Here is a tiny trained network, its code and every weight. The questions are about switching its units off for an input and a class, where a switched-off unit gives its printed mean instead of its output.

import numpy as np


def w(rows, s, z=0):
    codes = np.array(rows[::2]) - 128.0
    scale = np.full(codes.shape[1], s)
    scale[-1] = z or s
    return codes * scale


def norm(h):
    return h / np.sqrt((h * h).mean(-1, keepdims=True) + 1e-5)


def f(y):
    return np.maximum(y, 0)


def log_softmax(a):
    a = a - a.max(-1, keepdims=True)
    return a - np.log(np.exp(a).sum(-1, keepdims=True))


def net(x, mask):
    res = np.array(x, float).reshape(1, 6) / 4 @ E
    u = 0
    for l in range(2):
        y = f(norm(res) @ A[l][:, :-1].T + A[l][:, -1])
        res = res + np.where(mask[u : u + 16], y, B[l][:, -1]) @ B[l][:, :-1]
        u += 16
    return log_softmax(norm(res)[-1] @ U[:, :-1].T + U[:, -1])


A, B = {}, {}
E = w([
[142,174,130,87,143,139,119,53,144],'x0',
[193,134,189,136,202,174,108,92,43],'x1',
[182,68,124,83,125,147,190,74,152],'x2',
[109,94,134,77,119,148,133,177,75],'x3',
[146,117,218,169,83,85,156,116,150],'x4',
[155,139,145,90,2,130,134,132,60],'x5',
],0.0052)
A[0] = w([
[156,112,131,97,74,126,111,149,168,46],'L0N0',
[119,175,129,97,91,157,70,124,56,103],'L0N1',
[85,119,144,185,166,102,77,147,110,118],'L0N2',
[94,109,164,98,231,125,151,129,170,163],'L0N3',
[144,182,148,174,143,87,67,95,137,36],'L0N4',
[146,169,109,126,254,159,112,120,100,78],'L0N5',
[132,136,118,145,195,127,89,97,117,5],'L0N6',
[158,137,63,84,101,145,145,56,142,143],'L0N7',
[52,156,59,128,151,113,145,148,151,116],'L0N8',
[106,187,132,185,180,129,93,72,199,136],'L0N9',
[100,147,141,106,103,166,109,143,94,125],'L0N10',
[141,142,105,116,191,168,93,116,108,109],'L0N11',
[133,99,138,74,113,129,174,147,77,100],'L0N12',
[92,135,141,152,103,60,161,103,124,33],'L0N13',
[137,125,185,135,133,122,119,150,107,97],'L0N14',
[140,107,130,131,109,157,165,168,157,121],'L0N15',
],0.0081,0.0025)
B[0] = w([
[167,138,141,216,183,110,100,101,140,162],'L0N0',
[135,203,207,169,70,78,201,190,35,233],'L0N1',
[109,187,167,8,153,97,154,48,108,201],'L0N2',
[104,144,252,98,47,177,111,223,109,228],'L0N3',
[168,89,69,213,126,44,151,67,187,178],'L0N4',
[235,72,168,227,192,191,30,139,186,254],'L0N5',
[169,101,193,200,135,135,164,144,159,180],'L0N6',
[15,243,123,19,123,30,108,100,98,218],'L0N7',
[41,36,64,143,122,97,80,104,134,219],'L0N8',
[166,63,106,101,253,171,86,95,251,232],'L0N9',
[113,217,165,108,150,54,180,173,134,191],'L0N10',
[155,108,134,201,181,68,96,136,248,214],'L0N11',
[157,128,124,156,181,81,90,125,209,195],'L0N12',
[161,128,119,148,178,167,99,117,57,157],'L0N13',
[94,167,106,73,32,120,132,168,147,172],'L0N14',
[147,156,76,192,87,114,73,5,105,163],'L0N15',
],0.0043,0.0055)
A[1] = w([
[143,198,110,63,90,175,167,170,1,55],'L1N0',
[205,80,185,167,190,230,158,187,154,22],'L1N1',
[151,66,65,168,153,146,84,105,149,165],'L1N2',
[43,112,59,166,164,109,68,187,130,130],'L1N3',
[192,109,83,89,151,218,92,130,42,98],'L1N4',
[109,147,87,40,151,123,128,45,156,84],'L1N5',
[175,147,108,114,208,142,131,158,103,84],'L1N6',
[149,131,135,172,145,128,131,207,133,112],'L1N7',
[126,187,179,168,35,149,159,104,20,160],'L1N8',
[153,152,145,98,211,202,61,158,111,132],'L1N9',
[11,117,53,135,124,127,85,124,145,74],'L1N10',
[112,69,64,69,80,144,167,146,94,118],'L1N11',
[165,94,192,122,155,171,178,123,75,5],'L1N12',
[116,125,117,121,94,89,174,86,185,147],'L1N13',
[170,197,130,83,51,144,90,186,48,151],'L1N14',
[235,137,147,87,104,144,202,35,141,40],'L1N15',
],0.0071,0.0023)
B[1] = w([
[165,132,226,172,149,68,147,182,134,209],'L1N0',
[160,150,57,183,70,144,155,102,100,236],'L1N1',
[176,143,212,130,101,189,126,155,136,216],'L1N2',
[99,151,103,87,97,173,136,91,101,228],'L1N3',
[100,161,112,160,173,118,134,90,181,140],'L1N4',
[87,149,132,109,134,118,112,174,69,190],'L1N5',
[171,126,120,160,142,123,106,89,184,169],'L1N6',
[113,159,129,107,126,93,125,90,121,185],'L1N7',
[145,117,193,114,144,85,186,254,103,254],'L1N8',
[168,78,156,153,168,128,164,93,206,219],'L1N9',
[135,156,99,105,101,133,127,119,72,215],'L1N10',
[172,105,107,169,122,120,156,84,133,157],'L1N11',
[92,81,103,141,85,182,175,140,102,155],'L1N12',
[126,147,112,132,188,95,139,101,91,195],'L1N13',
[169,112,174,99,184,42,138,156,122,241],'L1N14',
[62,115,96,99,148,155,73,120,108,183],'L1N15',
],0.007,0.0056)
U = w([
[248,100,192,226,211,178,132,55,233,216],'0',
[178,152,255,111,122,46,198,242,59,203],'1',
[133,96,66,157,11,221,171,148,69,5],'2',
[77,106,138,50,178,250,81,131,198,9],'3',
[40,193,55,41,124,80,110,78,69,181],'4',
],0.0089,0.0024)

Each question gives the input, the list of numbers given to net, and the class t.
The units are the neurons (one row each of A and B). Each row of codes is followed by its name. A weight is (code - 128) times the scale printed after its matrix; where a second scale follows, it is the last column's (A, B and U).
mask holds one flag per neuron, layer by layer. A switched-off neuron (its flag False) gives its mean, the last column of its row in B, instead of its output. The means were averaged over made-up inputs and are rounded, as every weight is.
A unit's drop is (log p(t) with every unit on - log p(t) with that unit switched off) / (log p(t) with every unit on - log p(t) with every unit switched off).
The circuit of an input: a set's keep is (log p(t) with only the set's units on - log p(t) with every unit switched off) / (log p(t) with every unit on - log p(t) with every unit switched off). Starting from the 12 units with the biggest drops (on a tie, the unit counted first), units are removed one at a time, each time the one whose removal leaves the highest keep (on an exact tie, the one counted first), for as long as the keep stays at least 0.8.
units of the circuit, in order: the units of the circuit, biggest drop first
unit that matters most: the unit with the biggest drop
top k neurons in layer l: the k neurons of layer l with the biggest drops, biggest first
drop when u is switched off: that unit's drop, to one decimal
input [-2,3,-7,-5,5,0], class 0: units of the circuit, in order	(L0N9; L1N8)
input [6,3,-8,2,8,-2], class 0: unit that matters most	L0N9
input [-4,-5,0,-1,1,4], class 2: top 4 neurons in layer 0	(L0N1; L0N3; L0N2; L0N7)
input [-3,-5,3,7,5,-8], class 2: top 2 neurons in layer 1	(L1N14; L1N8)
input [3,0,4,-2,4,2], class 4: top 2 neurons in layer 0	(L0N1; L0N3)
input [-2,-1,7,2,6,0], class 4: top 4 neurons in layer 1	(L1N15; L1N9; L1N0; L1N13)
input [-7,-2,2,-8,-7,-1], class 3: top 2 neurons in layer 1	(L1N2; L1N1)
input [2,1,3,-7,7,4], class 4: top 2 neurons in layer 0	(L0N5; L0N1)
input [-5,-4,0,-3,1,-5], class 3: top 2 neurons in layer 0	(L0N9; L0N7)
input [-8,-7,4,1,8,-6], class 2: top 4 neurons in layer 1	(L1N14; L1N8; L1N0; L1N9)
input [4,-5,-3,4,3,-8], class 3: top 2 neurons in layer 0	(L0N8; L0N9)
input [-7,3,7,-1,0,-2], class 2: top 2 neurons in layer 1	(L1N1; L1N12)
input [-3,-7,-8,2,-8,-5], class 4: top 2 neurons in layer 1	(L1N10; L1N3)
input [-5,-2,3,2,-1,-4], class 2: unit that matters most	L0N7
input [-2,-7,-2,1,3,2], class 2: drop when L0N5 is switched off	-0.1
input [0,-8,-8,8,0,0], class 4: drop when L0N8 is switched off	0.3
input [-7,8,8,-2,6,1], class 2: drop when L0N1 is switched off	0.2
